Small tables with named rows and columns. After each table, cells are looked up by row and column.

Table las
|  | nez | mek | dus | fen | kefugek | givadek | nulenu |
|---|---|---|---|---|---|---|---|
| fol | -4196 | 3799 | -2247 | 5729 | 975 | 3692 | 1321 |
| vib | 6484 | -3319 | 3782 | -3284 | 3131 | -1907 | 2679 |
| kunemos | 9400 | -4921 | 6916 | -4824 | 5538 | -5308 | 4317 |
| tibu | 8121 | -3368 | 5610 | -4304 | 3330 | -4187 | 2586 |
| milalo | -7019 | 8781 | -3823 | 7261 | -3845 | 6486 | -1197 |

fen of kunemos: -4824
dus of tibu: 5610
mek of milalo: 8781
dus of kunemos: 6916
kefugek of vib: 3131
mek of fol: 3799
Which row has the largest fen? milalo

nifo
columns: ril, deko, mabi, kav, gafek, fut, pela, fol
munodam: [178, 148, 117, 170, 166, 129, 155, 135]
gep: [94, 52, 162, 102, 43, 230, 180, 221]
kezipe: [147, 149, 130, 148, 153, 128, 141, 135]

mabi of kezipe = 130
deko of kezipe = 149
mabi of munodam = 117
fut of gep = 230
pela of gep = 180
fut of kezipe = 128
gafek of gep = 43
pela of munodam = 155
deko of munodam = 148
gafek of munodam = 166
pela of kezipe = 141
gafek of kezipe = 153
kav of kezipe = 148
fol of munodam = 135
ril of munodam = 178
mabi of gep = 162

duson:
         fuzasok  pese  lubazun  mavok  nebimug  reg  zot  kabim
sarom         82   118       81     91      125  117   80    129
muror        165   153      101     82       74   87   97     64
rivomok       82   116       80     92      130  121   82    131
mivepi       113   147       92    129      180  144   96    187
mef          125    84      125    115       75   89  128     74
fen           77    83      117    164      179  148  129    200
fiz           90    58      112     75       31   59  107     19
pumidon       38    52      104    122      132  117  108    142
zep          161   154       99     77       72   81   89     66
nivim         70    83      114    162      181  142  123    204

pese of fen = 83
fuzasok of sarom = 82
pese of rivomok = 116
fuzasok of rivomok = 82
reg of nivim = 142
nebimug of mef = 75
kabim of muror = 64
kabim of fen = 200
nebimug of fiz = 31
mavok of muror = 82
lubazun of fiz = 112
mavok of rivomok = 92
mavok of pumidon = 122
zot of nivim = 123
mavok of mef = 115
lubazun of rivomok = 80
Which row has the largest nebimug? nivim

fepefim:
         ranudol  vimimaf  tana   dop
zov         7694     4867  8422  5002
tid         6300     2862  5426  8278
nopina      6630     6305  6071  5812
gizosak     7066     5745  5493  6446
giru        4344     6975  4347  7788
vam         6494     8589  6783  4393
regegi      5042     5804  5222  2085
leguz       5990     7997  6462  4044
rarafut     4988     5980  5469  6752
zap         5004     5493  7746  6600
dadut       7256     6447  5528  6110

tana of zap = 7746
tana of dadut = 5528
tana of leguz = 6462
ranudol of giru = 4344
dop of vam = 4393
vimimaf of vam = 8589
vimimaf of gizosak = 5745
tana of nopina = 6071
dop of tid = 8278

Table migi
,lor,nekekan,vozumib,vefav,gevore,kifif,kos,nufebu
foluz,291,537,671,498,264,316,645,316
zedor,195,92,89,190,190,448,100,597
pep,169,332,324,171,228,721,128,482
gis,892,833,861,888,866,172,796,610
vir,791,670,533,661,791,475,293,767
vakub,806,378,573,776,743,93,828,579

nekekan of foluz = 537
nufebu of pep = 482
nufebu of foluz = 316
vozumib of vakub = 573
vefav of zedor = 190
nufebu of vakub = 579
vefav of pep = 171
vozumib of foluz = 671
gevore of gis = 866
kos of gis = 796
vozumib of zedor = 89
kifif of vakub = 93
nufebu of vir = 767
kifif of foluz = 316
Row with the largest kos: vakub

rogof
         vedezed  sibur  tur  domerer  tig  teponi
kadu         165    109   80       94  111      75
duveti       121    137  116      147  208      90
niden        105    182  113      133   74     172
fup          165    122  155      191  145     176
nela         176    173  149      147  187     141
napifu       149    112  118      205  165     150
dorabud      133     48  114       94  129     111
miripon      130    142  117      149  210      98
dom          115    103   97      202  155     105
kek          110    103   97      200  151     100
fis           87    110  103      188  125      82
zad           73    125  116      173   97      82
padabe        88    155  146       90  131     194
futeku        58    156  168       96  121     130

nela, vedezed: 176
nela, teponi: 141
niden, sibur: 182
padabe, vedezed: 88
futeku, domerer: 96
fis, vedezed: 87
niden, vedezed: 105
fup, vedezed: 165
kadu, vedezed: 165
kek, vedezed: 110
padabe, tig: 131
kek, tur: 97
kek, domerer: 200
napifu, tur: 118
duveti, sibur: 137
nela, domerer: 147
padabe, tur: 146
niden, teponi: 172
fis, teponi: 82
zad, tur: 116
Row with the largest tur: futeku

rikiso =
	bidovu	vupeve	nit	tuzen	dit	fub	zadagu
sot	-0.31	0.06	0.56	-2.10	2.21	-1.90	-0.35
ton	-0.49	-4.52	-3.76	-4.12	-8.98	-3.31	-4.98
zube	-1.62	-5.42	-2.81	-2.34	-4.29	-1.62	-0.97
dup	-3.21	-1.04	-1.78	-4.09	0.68	-0.62	2.69
dok	-3.66	-3.79	-4.16	-1.51	-5.02	-0.72	-2.36
sunuva	-6.75	-2.17	-3.46	-1.89	2.73	2.17	5.50

What is the bidovu of sot in rikiso? -0.31
What is the tuzen of sunuva in rikiso? -1.89
What is the fub of dup in rikiso? -0.62
What is the vupeve of dok in rikiso? -3.79
What is the zadagu of zube in rikiso? -0.97
What is the nit of sunuva in rikiso? -3.46
What is the vupeve of sunuva in rikiso? -2.17
What is the bidovu of zube in rikiso? -1.62
What is the vupeve of ton in rikiso? -4.52
What is the fub of zube in rikiso? -1.62
What is the fub of dok in rikiso? -0.72
What is the zadagu of sunuva in rikiso? 5.50
What is the nit of ton in rikiso? -3.76
What is the fub of ton in rikiso? -3.31
What is the bidovu of sunuva in rikiso? -6.75
What is the dit of ton in rikiso? -8.98
What is the zadagu of sot in rikiso? -0.35
What is the fub of sunuva in rikiso? 2.17
Which row has the largest vupeve? sot

mif =
         zus  zazez  timido  kas  vik  dazile
fabunor  150    112     104  110  111     128
veve     143    123      97  116  136     143
ribuze   133    133     105  131  118     104
bemo     163     67     136  155   94      94
vuvazif  137    137     106  132  131     105
sud      147    133      97  116  158     133
rukupi    25    129      52  179   59     177
vod      149    133     138   91  142     107
bobel    144    202     159  184  131     179
tapepom  147    107     106  122  151     138
lup      119    123     199  110  101      51
fosonid  166    124     125  136  129     149
kuv      100    106     113  136  137     135
bedobuf  140    117     102  108  106     123

What is the vik of fosonid in mif?
129
What is the zus of fabunor in mif?
150
What is the vik of tapepom in mif?
151
What is the dazile of tapepom in mif?
138
What is the dazile of fosonid in mif?
149
What is the timido of rukupi in mif?
52
What is the zazez of veve in mif?
123
What is the dazile of lup in mif?
51
What is the zus of bobel in mif?
144
What is the kas of lup in mif?
110
What is the zus of rukupi in mif?
25
What is the timido of tapepom in mif?
106
What is the dazile of bemo in mif?
94
What is the zazez of vuvazif in mif?
137
What is the timido of fabunor in mif?
104
Which row has the largest kas? bobel

